Below is a small trained network, with its code and all its weights. Each question gives an input and a target symbol and asks what happens when units are switched off, that is, made to give their printed mean instead of their output.

import numpy as np


def w(rows, s, z=0):
    codes = np.array(rows[::2]) - 128.0
    scale = np.full(codes.shape[1], s)
    scale[-1] = z or s
    return codes * scale


def norm(h):
    return h / np.sqrt((h * h).mean(-1, keepdims=True) + 1e-5)


def softmax(a):
    e = np.exp(a - a.max(-1, keepdims=True))
    return e / e.sum(-1, keepdims=True)


def log_softmax(a):
    a = a - a.max(-1, keepdims=True)
    return a - np.log(np.exp(a).sum(-1, keepdims=True))


def net(x, mask):
    ids = ['αβγδζηθλμξπστφψω'.index(c) for c in x.split()]
    T = len(ids)
    res = E[ids] + P[:T]
    u = 0
    for l in range(3):
        r = norm(res)
        for j in range(2):
            rows = slice(2 * j, 2 * j + 2)
            q, k, v = (r @ M[l][rows].T for M in (Q, K, V))
            z = softmax(np.where(np.tri(T) > 0, q @ k.T / 2**0.5, -1e9)) @ v
            o = O[l][rows]
            res = res + np.where(mask[u + j], z, o[:, -1]) @ o[:, :-1]
        u += 2
    return log_softmax(norm(res)[-1] @ U[:, :-1].T + U[:, -1])


Q, K, V, O = {}, {}, {}, {}
E = w([
[101,78,157,134,145,137,131,115,122,140],'α',
[144,112,160,106,142,106,104,177,97,117],'β',
[147,119,160,107,119,123,156,157,130,149],'γ',
[162,162,161,90,45,184,139,53,3,74],'δ',
[84,113,118,165,139,147,137,141,147,141],'ζ',
[103,141,100,135,154,132,148,166,146,86],'η',
[112,198,114,81,149,187,42,80,134,190],'θ',
[105,135,97,87,108,141,159,106,194,107],'λ',
[80,97,137,85,111,124,104,104,106,137],'μ',
[124,133,97,136,139,139,161,170,133,121],'ξ',
[124,110,102,132,94,148,141,94,122,173],'π',
[128,143,131,122,100,142,206,105,160,160],'σ',
[92,89,94,111,138,142,94,101,119,170],'τ',
[157,114,78,79,136,146,184,131,100,137],'φ',
[111,129,129,66,118,129,156,122,139,113],'ψ',
[77,135,156,144,162,207,110,147,90,138],'ω',
],0.025)
P = w([
[52,129,162,107,140,71,125,117,99,166],'0',
[188,30,8,26,74,224,216,148,130,230],'1',
[139,132,126,119,182,105,185,84,147,110],'2',
[44,146,149,143,132,86,108,136,91,139],'3',
[155,78,54,35,80,211,179,153,139,192],'4',
[140,147,121,130,182,107,167,102,153,108],'5',
[53,155,147,155,119,96,106,137,89,133],'6',
[135,89,71,60,87,222,164,171,152,182],'7',
[149,156,118,137,186,107,153,113,151,107],'8',
[62,166,154,156,112,102,99,141,92,131],'9',
[125,109,108,68,82,218,148,178,172,174],'10',
[149,164,119,136,188,106,138,116,148,101],'11',
[70,174,163,167,101,110,99,141,89,129],'12',
],0.016)
Q[0] = w([
[218,69,117,132,158,118,64,143,143,167],'0.h1',
[135,139,76,107,147,124,187,42,213,154],'0.h1',
[220,195,151,188,159,108,95,107,162,141],'0.h2',
[91,113,199,54,136,111,151,149,9,155],'0.h2',
],0.012)
K[0] = w([
[159,71,150,140,154,39,141,124,127,133],'0.h1',
[149,94,37,98,123,142,134,72,206,149],'0.h1',
[179,87,184,89,109,152,143,154,61,177],'0.h2',
[170,155,189,160,245,20,113,88,111,126],'0.h2',
],0.012)
V[0] = w([
[75,190,19,122,99,195,180,80,47,92],'0.h1',
[72,182,54,209,90,3,52,101,177,111],'0.h1',
[197,117,97,180,95,83,126,139,189,183],'0.h2',
[115,194,190,150,166,44,140,65,151,120],'0.h2',
],0.0044)
O[0] = w([
[159,157,207,36,123,45,214,101,82,167,253],'0.h1',
[88,100,80,143,84,169,146,14,87,124,32],'0.h1',
[201,111,111,154,141,126,140,159,104,192,60],'0.h2',
[133,161,169,157,87,157,177,128,254,159,100],'0.h2',
],0.0063,0.0047)
Q[1] = w([
[189,189,67,90,166,106,156,91,141,105],'1.h1',
[77,204,83,153,157,81,180,153,99,109],'1.h1',
[121,106,86,140,111,72,97,59,111,147],'1.h2',
[34,238,89,156,8,50,108,195,62,174],'1.h2',
],0.012)
K[1] = w([
[210,145,109,65,178,96,150,65,147,124],'1.h1',
[134,208,141,216,138,34,126,116,98,112],'1.h1',
[116,124,115,134,149,124,133,59,91,128],'1.h2',
[138,244,151,125,125,254,104,116,59,116],'1.h2',
],0.013)
V[1] = w([
[86,118,126,58,99,231,167,173,132,172],'1.h1',
[139,110,52,114,81,235,146,181,101,117],'1.h1',
[218,141,58,123,19,1,21,55,169,151],'1.h2',
[157,207,194,75,219,254,105,93,133,170],'1.h2',
],0.0086)
O[1] = w([
[192,134,47,80,72,131,158,170,136,150,182],'1.h1',
[106,128,89,39,84,138,151,151,137,163,113],'1.h1',
[120,160,126,200,69,57,46,124,96,120,4],'1.h2',
[11,118,139,165,160,174,156,177,122,124,175],'1.h2',
],0.012)
Q[2] = w([
[182,185,70,104,148,145,160,75,106,91],'2.h1',
[170,77,146,123,59,135,89,101,120,165],'2.h1',
[136,132,137,159,81,107,139,113,103,99],'2.h2',
[254,84,89,103,153,60,103,79,159,144],'2.h2',
],0.015)
K[2] = w([
[191,135,109,60,136,209,198,64,124,92],'2.h1',
[140,91,110,137,59,65,97,125,65,149],'2.h1',
[124,156,121,148,117,106,107,97,81,151],'2.h2',
[122,75,109,156,145,5,161,115,153,131],'2.h2',
],0.014)
V[2] = w([
[173,166,132,131,76,111,113,70,94,122],'2.h1',
[94,70,131,150,84,93,83,166,110,105],'2.h1',
[110,139,99,107,165,89,76,171,244,175],'2.h2',
[134,252,126,81,222,147,74,86,141,210],'2.h2',
],0.011)
O[2] = w([
[104,134,147,117,202,156,191,124,164,136,2],'2.h1',
[181,152,147,80,143,168,164,120,126,119,9],'2.h1',
[175,211,115,107,240,147,50,125,160,177,157],'2.h2',
[115,254,127,175,128,197,76,143,73,108,201],'2.h2',
],0.012,0.011)
U = w([
[189,137,68,102,104,137,160,114,102,133,200],'α',
[167,116,108,147,85,143,88,177,203,104,197],'β',
[43,75,162,99,143,198,139,168,159,133,5],'γ',
[136,174,172,124,114,108,135,103,240,83,171],'δ',
[68,125,172,66,121,53,95,153,116,154,33],'ζ',
[86,134,48,130,116,131,132,56,157,47,67],'η',
[97,208,142,168,91,166,114,154,106,119,83],'θ',
[130,150,180,167,109,75,150,158,175,181,124],'λ',
[115,82,65,194,113,117,94,95,130,171,94],'μ',
[156,51,151,176,158,160,126,71,136,136,208],'ξ',
[150,146,119,108,172,153,112,44,85,151,110],'π',
[106,114,129,112,161,64,146,172,9,173,2],'σ',
[157,156,138,187,136,121,199,80,123,155,169],'τ',
[130,120,176,83,125,157,154,49,101,85,161],'φ',
[110,89,160,159,55,88,138,148,100,94,163],'ψ',
[188,116,164,102,141,108,105,101,86,55,212],'ω',
],0.012,0.0078)

Each question gives the input, a string of symbols that net reads in full, and the target symbol t.
The units are the heads (2 rows each of Q, K, V and O). Each row of codes is followed by its name. A weight is (code - 128) times the scale printed after its matrix; where a second scale follows, it is the last column's (O and U).
mask holds one flag per head, layer by layer. A switched-off head (its flag False) gives its mean, the last column of its rows in O, instead of its output. The means were averaged over made-up inputs and are rounded, as every weight is.
A unit's drop is (log p(t) with every unit on - log p(t) with that unit switched off) / (log p(t) with every unit on - log p(t) with every unit switched off).
The circuit of an input: a set's keep is (log p(t) with only the set's units on - log p(t) with every unit switched off) / (log p(t) with every unit on - log p(t) with every unit switched off). Starting from all 6 units, units are removed one at a time, each time the one whose removal leaves the highest keep (on an exact tie, the one counted first), for as long as the keep stays at least 0.8.
circuit, biggest first: the units of the circuit, biggest drop first
most important unit: the unit with the biggest drop
which heads matter: for each layer, one digit per head in row order, 1 if its drop is at least 0.15 and else 0, layers parted by /
drop of u: that unit's drop, to one decimal
input ζ μ η τ ω ζ ζ η η ψ ζ η η, target γ: which heads matter -> 00 / 01 / 00
input η ξ ζ ξ ξ φ ξ ψ η η τ, target α: most important unit -> 1.h1
input μ λ τ τ, target π: circuit, biggest first -> [2.h1 1.h2 0.h1]
input ψ σ δ η ζ ξ μ, target ψ: which heads matter -> 00 / 00 / 01
input ξ ξ β η ξ π, target ψ: circuit, biggest first -> [1.h2 2.h2 0.h2]
input η ξ δ ζ ζ η η η η μ σ ψ, target δ: circuit, biggest first -> [0.h2 1.h1 1.h2 2.h1]
input σ ω σ α λ τ, target μ: circuit, biggest first -> [2.h2 1.h2]
input ζ ζ ω, target θ: circuit, biggest first -> [0.h1 2.h2 2.h1]
input η β ζ ψ η η, target ω: which heads matter -> 01 / 10 / 00
input ζ λ η η η, target γ: which heads matter -> 11 / 11 / 00
input ζ θ η ζ λ δ ω θ λ ω, target γ: which heads matter -> 01 / 11 / 00
input ζ ψ ψ θ τ ψ σ ψ θ η ξ η β, target θ: which heads matter -> 00 / 00 / 01
input ζ τ β ξ θ ξ η σ τ ζ ζ δ η, target ψ: which heads matter -> 00 / 10 / 01
input σ μ ξ ζ θ α η μ ψ, target δ: circuit, biggest first -> [0.h2 1.h1]
input η ζ η π, target τ: most important unit -> 1.h2
input φ ξ η ζ, target μ: circuit, biggest first -> [0.h1 1.h2 2.h1]
input β ξ η β φ η τ β θ φ, target θ: circuit, biggest first -> [2.h2 1.h2]
input μ σ σ ξ μ η η, target η: circuit, biggest first -> [0.h1 1.h2 2.h1 1.h1]
input η ξ γ ψ η ξ μ, target φ: circuit, biggest first -> [2.h1 1.h2 0.h1]
input α ξ δ η σ μ ξ, target ψ: circuit, biggest first -> [2.h2]
input μ μ ψ ξ λ ξ β, target ω: which heads matter -> 10 / 11 / 10
input η σ ξ μ η ξ ψ, target ζ: drop of 0.h1 -> 0.1
input π η φ ω η β ξ β η α ξ ψ τ, target γ: drop of 0.h2 -> 0.0
input ξ γ ζ, target ξ: drop of 0.h1 -> -0.1
input ψ ξ η ξ η λ ζ σ ξ ξ, target α: drop of 0.h1 -> 0.3
